Here is a tiny trained network, its code and every weight. The questions are about switching its units off for an input and a class, where a switched-off unit gives its printed mean instead of its output.

import numpy as np


def w(rows, s, z=0):
    codes = np.array(rows[::2]) - 128.0
    scale = np.full(codes.shape[1], s)
    scale[-1] = z or s
    return codes * scale


def norm(h):
    return h / np.sqrt((h * h).mean(-1, keepdims=True) + 1e-5)


def f(y):
    return np.maximum(y, 0)


def log_softmax(a):
    a = a - a.max(-1, keepdims=True)
    return a - np.log(np.exp(a).sum(-1, keepdims=True))


def net(x, mask):
    res = np.array(x, float).reshape(1, 4) / 4 @ E
    u = 0
    for l in range(4):
        y = f(norm(res) @ A[l][:, :-1].T + A[l][:, -1])
        res = res + np.where(mask[u : u + 5], y, B[l][:, -1]) @ B[l][:, :-1]
        u += 5
    return log_softmax(norm(res)[-1] @ U[:, :-1].T + U[:, -1])


A, B = {}, {}
E = w([
[207,151,138,166,128,164,87,107,64,190],'x0',
[189,115,72,173,156,37,190,58,152,159],'x1',
[163,59,121,115,125,148,175,109,101,72],'x2',
[130,98,201,85,164,59,165,125,135,254],'x3',
],0.0057)
A[0] = w([
[149,109,126,113,106,136,88,237,58,143,102],'0.n0',
[88,84,181,65,98,5,123,202,56,143,139],'0.n1',
[150,58,123,119,147,148,96,134,78,237,2],'0.n2',
[156,114,69,118,186,156,157,144,254,136,112],'0.n3',
[163,115,167,26,162,139,161,136,159,195,132],'0.n4',
],0.0056,0.0016)
B[0] = w([
[101,192,238,142,41,82,246,3,212,100,219],'0.n0',
[128,127,117,144,192,208,113,144,124,79,252],'0.n1',
[236,44,139,75,37,110,33,47,239,93,217],'0.n2',
[141,227,106,22,44,150,111,132,113,46,197],'0.n3',
[42,101,119,134,151,88,183,206,161,219,249],'0.n4',
],0.0058,0.0036)
A[1] = w([
[109,120,112,132,108,116,49,163,115,53,75],'1.n0',
[92,141,49,97,210,13,210,163,41,149,2],'1.n1',
[120,167,154,136,136,227,135,121,2,165,49],'1.n2',
[220,109,53,191,175,131,88,162,124,167,58],'1.n3',
[216,216,117,139,92,138,128,70,42,92,55],'1.n4',
],0.0062,0.0023)
B[1] = w([
[160,20,162,172,52,106,62,124,125,167,211],'1.n0',
[148,138,140,202,22,173,125,131,238,142,187],'1.n1',
[147,75,133,40,158,30,83,64,53,38,167],'1.n2',
[95,149,12,221,182,156,168,140,29,184,183],'1.n3',
[3,219,97,137,163,138,99,137,101,177,253],'1.n4',
],0.0078,0.0042)
A[2] = w([
[174,99,148,104,125,202,89,141,91,119,48],'2.n0',
[89,202,119,79,85,101,103,96,142,63,74],'2.n1',
[48,145,153,2,237,131,193,190,134,121,17],'2.n2',
[58,111,168,153,148,194,159,213,176,77,166],'2.n3',
[155,176,93,96,129,64,107,82,99,91,247],'2.n4',
],0.006,0.0012)
B[2] = w([
[130,108,185,159,87,94,113,152,173,143,156],'2.n0',
[194,92,211,132,151,59,74,95,174,85,250],'2.n1',
[56,133,87,176,207,214,77,122,91,122,194],'2.n2',
[136,63,106,150,149,175,163,116,88,209,253],'2.n3',
[158,110,122,122,231,143,67,144,82,2,194],'2.n4',
],0.008,0.0047)
A[3] = w([
[192,119,100,130,133,125,140,181,177,242,79],'3.n0',
[164,99,140,149,162,2,74,54,172,85,138],'3.n1',
[154,35,188,104,69,175,68,193,221,182,237],'3.n2',
[183,76,78,80,181,84,195,174,96,253,8],'3.n3',
[109,76,164,139,34,135,132,134,238,171,254],'3.n4',
],0.0061,0.0009)
B[3] = w([
[139,148,187,176,72,115,112,109,130,58,184],'3.n0',
[114,112,214,125,152,53,83,1,131,77,229],'3.n1',
[160,245,18,94,91,134,221,219,198,155,254],'3.n2',
[67,19,143,157,159,65,22,52,73,16,182],'3.n3',
[192,156,144,61,65,150,197,173,52,182,232],'3.n4',
],0.0076,0.0077)
U = w([
[196,170,120,76,6,113,209,160,187,174,78],'0',
[171,89,185,153,127,52,55,55,131,69,70],'1',
[106,138,63,175,219,195,136,146,80,177,251],'2',
],0.013,0.0015)

Each question gives the input, the list of numbers given to net, and the class t.
The units are the neurons (one row each of A and B). Each row of codes is followed by its name. A weight is (code - 128) times the scale printed after its matrix; where a second scale follows, it is the last column's (A, B and U).
mask holds one flag per neuron, layer by layer. A switched-off neuron (its flag False) gives its mean, the last column of its row in B, instead of its output. The means were averaged over made-up inputs and are rounded, as every weight is.
A unit's drop is (log p(t) with every unit on - log p(t) with that unit switched off) / (log p(t) with every unit on - log p(t) with every unit switched off).
The circuit of an input: a set's keep is (log p(t) with only the set's units on - log p(t) with every unit switched off) / (log p(t) with every unit on - log p(t) with every unit switched off). Starting from the 12 units with the biggest drops (on a tie, the unit counted first), units are removed one at a time, each time the one whose removal leaves the highest keep (on an exact tie, the one counted first), for as long as the keep stays at least 0.8.
units of the circuit, in order: the units of the circuit, biggest drop first
unit that matters most: the unit with the biggest drop
top k neurons: the k neurons with the biggest drops, biggest first
k most important neurons of layer l: the k neurons of layer l with the biggest drops, biggest first
drop when u is switched off: that unit's drop, to one decimal
input [4,8,-5,-4], class 2: units of the circuit, in order : (1.n3)
input [-1,7,8,7], class 0: 2 most important neurons of layer 1 : (1.n1, 1.n2)
input [0,0,5,7], class 2: units of the circuit, in order : (0.n1, 2.n2)
input [0,-2,-4,4], class 2: top 4 neurons : (2.n2, 0.n1, 1.n0, 0.n4)
input [0,-1,-6,5], class 2: top 2 neurons : (2.n2, 1.n0)
input [8,-1,-5,5], class 0: top 2 neurons : (0.n2, 3.n2)
input [0,-2,-2,3], class 2: 2 most important neurons of layer 1 : (1.n0, 1.n1)
input [5,5,4,0], class 2: top 3 neurons : (1.n3, 2.n1, 1.n4)
input [8,6,6,-1], class 2: 2 most important neurons of layer 1 : (1.n3, 1.n4)
input [-3,0,2,-3], class 0: top 3 neurons : (1.n0, 0.n0, 1.n2)
input [5,6,-1,0], class 2: 2 most important neurons of layer 0 : (0.n0, 0.n4)
input [0,-4,-4,3], class 2: 2 most important neurons of layer 1 : (1.n0, 1.n1)
input [6,-8,-8,-1], class 1: drop when 1.n2 is switched off : 5.6
input [8,6,5,-7], class 2: unit that matters most : 1.n3
input [0,7,2,3], class 0: drop when 0.n4 is switched off : 0.1
input [7,-3,5,8], class 0: drop when 3.n2 is switched off : 0.1
